M =
[[170, 166, 158, 159, 72, 143, 150, 145, 132, 152, 149, 136, 149, 161],
 [105, 121, 141, 116, 95, 130, 114, 125, 153, 115, 119, 145, 116, 112]]
M[-2, 0]	170
M[-1, -11]	116
M[0, 8]	132
M[1, 5]	130
M[-2, 7]	145
M[0]	[170, 166, 158, 159, 72, 143, 150, 145, 132, 152, 149, 136, 149, 161]
M[-1, 2]	141
M[0, 13]	161
M[0, 6]	150
M[-1, -7]	125
M[1, -13]	121
M[-2, 9]	152
M[-1]	[105, 121, 141, 116, 95, 130, 114, 125, 153, 115, 119, 145, 116, 112]

m =
 99  111  126  113  116  125
 76  107  144   91  105  126
 99   97  102  121  131  120
 81   74   78  129  112  116
137  136  132  131  130  130
131  131  132  133  113  130
131  131  130  129  128  129
127  129  133  135   98  131
128  128  129  132  114  129
 72   58   60  138   98  114
141  137  132  138  118  131
 86   71   69  142   99  117
141  140  138  141   99  134
126  131  136  126  118  130
 97  114  135  108  112  127
Indices start at 0.
(0, 0) = 99
(4, 0) = 137
(7, 4) = 98
(1, 2) = 144
(8, 1) = 128
(4, 4) = 130
(6, 0) = 131
(4, 3) = 131
(10, 5) = 131
(12, 1) = 140
(3, 3) = 129
(1, 4) = 105
(9, 1) = 58
(1, 1) = 107
(8, 2) = 129
(3, 2) = 78
(7, 0) = 127
(1, 0) = 76
(5, 4) = 113
(12, 4) = 99
(2, 2) = 102
(14, 1) = 114
(14, 2) = 135
(8, 5) = 129
(5, 0) = 131
(0, 2) = 126
(11, 0) = 86
(1, 5) = 126

a =
array([[155, 104, 144, 124, 149, 102,  81, 132,  88, 109, 115,  84, 131,
        183],
       [124, 134,  62, 150, 125, 110, 160, 138, 185, 109, 137, 158, 112,
         98],
       [156, 115, 147, 129, 150, 120,  82, 127, 102, 116,  99,  95, 129,
        178],
       [103, 149, 167, 131, 124, 183, 143, 112, 145, 153, 106, 147, 137,
         89],
       [103, 148, 166, 130, 124, 182, 143, 112, 145, 153, 107, 146, 137,
         88],
       [122, 127,  79, 133, 118, 101, 157, 140, 153, 117, 154, 146, 121,
        105],
       [123, 133,  62, 151, 126, 109, 159, 139, 185, 109, 137, 158, 111,
        100],
       [124, 133,  62, 149, 125, 110, 160, 137, 185, 109, 136, 159, 112,
         99],
       [123, 133,  62, 150, 126, 109, 161, 138, 185, 109, 137, 158, 112,
        100],
       [155, 115, 147, 129, 151, 119,  83, 128, 102, 116, 100,  96, 128,
        179],
       [123, 134,  63, 151, 126, 110, 160, 139, 185, 109, 136, 159, 111,
        100],
       [154, 105, 144, 124, 150, 102,  81, 133,  88, 109, 114,  84, 131,
        184],
       [148, 112, 137, 111, 131,  99,  99, 136,  86, 125, 134, 102, 133,
        164],
       [124, 134,  63, 151, 125, 109, 160, 138, 185, 109, 138, 158, 111,
         99],
       [124, 134,  62, 150, 126, 109, 161, 137, 185, 108, 137, 158, 112,
         99],
       [148, 112, 137, 111, 132, 100, 100, 136,  86, 126, 134, 102, 133,
        163]])
a[0,0]	155
a[15,13]	163
a[8,3]	150
a[15,11]	102
a[12,4]	131
a[10]	[123, 134, 63, 151, 126, 110, 160, 139, 185, 109, 136, 159, 111, 100]
a[11,6]	81
a[15,9]	126
a[7]	[124, 133, 62, 149, 125, 110, 160, 137, 185, 109, 136, 159, 112, 99]
a[:, 3]	[124, 150, 129, 131, 130, 133, 151, 149, 150, 129, 151, 124, 111, 151, 150, 111]
a[14,13]	99
a[1,4]	125
a[8]	[123, 133, 62, 150, 126, 109, 161, 138, 185, 109, 137, 158, 112, 100]
a[:, 13]	[183, 98, 178, 89, 88, 105, 100, 99, 100, 179, 100, 184, 164, 99, 99, 163]
a[4,0]	103
a[12,0]	148
a[1,3]	150
a[7,8]	185
a[14]	[124, 134, 62, 150, 126, 109, 161, 137, 185, 108, 137, 158, 112, 99]
a[13,3]	151
a[2,13]	178
a[8,5]	109
a[11]	[154, 105, 144, 124, 150, 102, 81, 133, 88, 109, 114, 84, 131, 184]
a[10,4]	126
a[10,13]	100
a[14,11]	158
a[15,12]	133
a[:, 4]	[149, 125, 150, 124, 124, 118, 126, 125, 126, 151, 126, 150, 131, 125, 126, 132]
a[6]	[123, 133, 62, 151, 126, 109, 159, 139, 185, 109, 137, 158, 111, 100]
a[3,1]	149
a[0,13]	183
a[13,5]	109
a[4,11]	146
a[7,1]	133
a[12,7]	136
a[15,10]	134
a[8,7]	138

B =
118	123	131	133	122	128	119	140	127	122	127
126	125	129	130	125	129	125	134	128	125	128
102	116	135	139	115	121	108	153	124	115	125
115	123	132	134	122	127	117	140	127	122	127
76	119	142	143	116	115	93	150	122	118	121
113	123	132	134	123	127	116	139	126	123	127
100	123	136	138	121	130	105	144	126	122	126
136	129	126	125	130	128	134	124	129	129	129
116	124	131	133	124	128	118	138	127	124	127
140	131	125	123	132	127	138	120	129	131	129
115	122	132	134	122	130	116	142	127	122	127
118	122	131	134	122	128	119	141	127	122	127
104	139	135	127	136	121	118	109	127	138	123
Indices start at 0.
(0, 0) -> 118
(10, 7) -> 142
(6, 2) -> 136
(2, 7) -> 153
(4, 1) -> 119
(3, 8) -> 127
(1, 8) -> 128
(10, 0) -> 115
(12, 8) -> 127
(1, 1) -> 125
(1, 9) -> 125
(10, 3) -> 134
(7, 5) -> 128
(9, 4) -> 132
(9, 0) -> 140
(1, 2) -> 129
(0, 1) -> 123
(10, 1) -> 122
(12, 2) -> 135
(3, 5) -> 127
(4, 2) -> 142
(12, 0) -> 104
(6, 5) -> 130
(5, 6) -> 116
(7, 10) -> 129
(0, 9) -> 122
(0, 3) -> 133
(3, 9) -> 122
(12, 3) -> 127
(4, 7) -> 150
(3, 0) -> 115
(3, 1) -> 123

grid =
[[ 93 168 107  82 181 107]
 [177 111 173 118 107 169]
 [118  97 155 132 130 155]
 [108 162 112  80 174 112]
 [ 95  93 158 149 132 156]
 [177 104 176 124 103 171]
 [ 93  95 157 149 133 155]
 [ 83  85 139 134 147 143]
 [180 106 169 113 108 166]
 [111 162 114  81 172 114]
 [110 159 112  81 173 112]
 [165 121 163 114 117 158]
 [151  71 186 152  96 183]]
grid[0, 0]	93
grid[2, 4]	130
grid[8, 5]	166
grid[3]	[108, 162, 112, 80, 174, 112]
grid[6, 2]	157
grid[11, 4]	117
grid[10, 2]	112
grid[0, 5]	107
grid[11, 0]	165
grid[7, 3]	134
grid[4, 2]	158
grid[4]	[95, 93, 158, 149, 132, 156]
grid[10, 0]	110
grid[4, 4]	132
grid[0, 3]	82
grid[8, 1]	106
grid[0, 2]	107
grid[:, 3]	[82, 118, 132, 80, 149, 124, 149, 134, 113, 81, 81, 114, 152]
grid[1]	[177, 111, 173, 118, 107, 169]
grid[7]	[83, 85, 139, 134, 147, 143]
grid[:, 0]	[93, 177, 118, 108, 95, 177, 93, 83, 180, 111, 110, 165, 151]
grid[12, 0]	151
grid[5, 2]	176
grid[10, 5]	112
grid[4, 1]	93
grid[:, 2]	[107, 173, 155, 112, 158, 176, 157, 139, 169, 114, 112, 163, 186]
grid[9, 2]	114
grid[:, 1]	[168, 111, 97, 162, 93, 104, 95, 85, 106, 162, 159, 121, 71]
grid[1, 5]	169
grid[11]	[165, 121, 163, 114, 117, 158]
grid[12, 1]	71

data =
140	141	90	131
148	121	152	148
142	157	107	106
83	67	174	163
139	148	136	109
Rows and columns are counted from 0.
(0, 0) => 140
(1, 0) => 148
(1, 3) => 148
(2, 0) => 142
(0, 1) => 141
(4, 2) => 136

A = 73	108	127	135
A[0] -> 73
A[-1] -> 135

arr =
157	102	81	189	102
166	123	80	170	122
91	169	153	127	164
165	110	71	180	111
130	100	96	193	105
arr[-5][0] => 157
arr[-4][2] => 80
arr[-3][-4] => 169
arr[3][-2] => 180
arr[-5] => [157, 102, 81, 189, 102]
arr[2][0] => 91
arr[-5][-4] => 102
arr[-5][-1] => 102

x = [[106, 99, 165, 136, 98, 119, 103], [148, 97, 109, 155, 96, 109, 143], [121, 99, 196, 122, 108, 152, 140]]
x[0, 0]: 106
x[0]: [106, 99, 165, 136, 98, 119, 103]
x[2, 4]: 108
x[0, 1]: 99
x[:, 1]: [99, 97, 99]
x[1]: [148, 97, 109, 155, 96, 109, 143]
x[0, 2]: 165
x[2, 1]: 99
x[0, 6]: 103
x[2]: [121, 99, 196, 122, 108, 152, 140]
